Below is a small trained network, with its code and all its weights. Each question gives an input and a class and asks what happens when units are switched off, that is, made to give their printed mean instead of their output.

import numpy as np


def w(rows, s, z=0):
    codes = np.array(rows[::2]) - 128.0
    scale = np.full(codes.shape[1], s)
    scale[-1] = z or s
    return codes * scale


def f(y):
    return np.maximum(y, 0)


def log_softmax(a):
    a = a - a.max(-1, keepdims=True)
    return a - np.log(np.exp(a).sum(-1, keepdims=True))


def net(x, mask):
    res = np.array(x, float).reshape(1, 7) / 4 @ E
    y = f(res @ A[0][:, :-1].T + A[0][:, -1])
    res = res + np.where(mask, y, B[0][:, -1]) @ B[0][:, :-1]
    return log_softmax(res[-1] @ U[:, :-1].T + U[:, -1])


A, B = {}, {}
E = w([
[127,128,128,129,124,130,126,126],'x0',
[130,127,128,128,129,122,131,130],'x1',
[126,129,128,130,128,132,129,128],'x2',
[124,122,130,126,119,128,133,123],'x3',
[130,126,126,127,128,127,126,129],'x4',
[236,83,119,205,60,238,163,219],'x5',
[210,231,255,63,98,153,140,63],'x6',
],0.0059)
A[0] = w([
[93,118,102,145,121,136,135,128,168],'neuron 1',
[231,88,131,194,85,195,144,191,55],'neuron 2',
[203,181,254,85,89,116,150,78,254],'neuron 3',
[150,163,223,101,98,136,148,102,232],'neuron 4',
[30,143,147,84,159,49,125,52,54],'neuron 5',
[54,141,140,97,152,61,126,65,60],'neuron 6',
[122,79,93,114,93,101,126,121,253],'neuron 7',
[32,73,17,183,125,82,152,199,191],'neuron 8',
],0.011,0.00077)
B[0] = w([
[135,140,122,124,165,130,134,116,156],'neuron 1',
[131,154,152,97,2,84,166,170,232],'neuron 2',
[84,109,86,145,248,131,89,92,251],'neuron 3',
[109,92,103,144,202,133,104,103,207],'neuron 4',
[170,121,149,136,18,140,172,192,227],'neuron 5',
[165,140,129,134,34,139,153,176,206],'neuron 6',
[133,129,134,124,152,134,120,103,161],'neuron 7',
[111,140,139,122,249,145,84,50,254],'neuron 8',
],0.0088,0.011)
U = w([
[91,112,103,133,245,137,67,52,254],'0',
[160,143,158,108,2,112,188,212,2],'1',
],0.0088,0.00085)

Each question gives the input, the list of numbers given to net, and the class t.
The units are the neurons (one row each of A and B). Each row of codes is followed by its name. A weight is (code - 128) times the scale printed after its matrix; where a second scale follows, it is the last column's (A, B and U).
mask holds one flag per neuron, in row order. A switched-off neuron (its flag False) gives its mean, the last column of its row in B, instead of its output. The means were averaged over made-up inputs and are rounded, as every weight is.
A unit's drop is (log p(t) with every unit on - log p(t) with that unit switched off) / (log p(t) with every unit on - log p(t) with every unit switched off).
The circuit of an input: a set's keep is (log p(t) with only the set's units on - log p(t) with every unit switched off) / (log p(t) with every unit on - log p(t) with every unit switched off). Starting from all 8 units, units are removed one at a time, each time the one whose removal leaves the highest keep (on an exact tie, the one counted first), for as long as the keep stays at least 0.8.
circuit, biggest first: the units of the circuit, biggest drop first
k most important neurons: the k neurons with the biggest drops, biggest first
drop of u: that unit's drop, to one decimal
input [-4,-7,-4,-4,-1,2,-1], class 1: 3 most important neurons -> [neuron 3; neuron 8; neuron 4]
input [-3,2,5,-2,3,-7,5], class 1: 3 most important neurons -> [neuron 5; neuron 6; neuron 8]
input [5,5,-1,0,-1,-5,-4], class 1: 3 most important neurons -> [neuron 5; neuron 3; neuron 6]
input [-3,-6,-8,8,-2,5,7], class 0: circuit, biggest first -> [neuron 3]
input [2,8,-7,3,-8,2,1], class 1: 2 most important neurons -> [neuron 8; neuron 3]
input [-5,-2,-8,-8,2,5,-2], class 1: 2 most important neurons -> [neuron 2; neuron 3]
input [-5,5,-1,5,-6,6,6], class 0: 4 most important neurons -> [neuron 3; neuron 5; neuron 4; neuron 6]
input [-7,-5,7,0,-4,-3,-2], class 1: 3 most important neurons -> [neuron 3; neuron 4; neuron 5]
input [4,3,4,-6,1,-8,5], class 1: 2 most important neurons -> [neuron 5; neuron 6]
input [8,-5,3,3,3,2,-1], class 1: 2 most important neurons -> [neuron 3; neuron 8]
input [-6,-1,3,2,8,-2,-1], class 1: drop of neuron 3 -> 1.0
input [8,2,2,-5,6,6,6], class 0: drop of neuron 3 -> 3.7
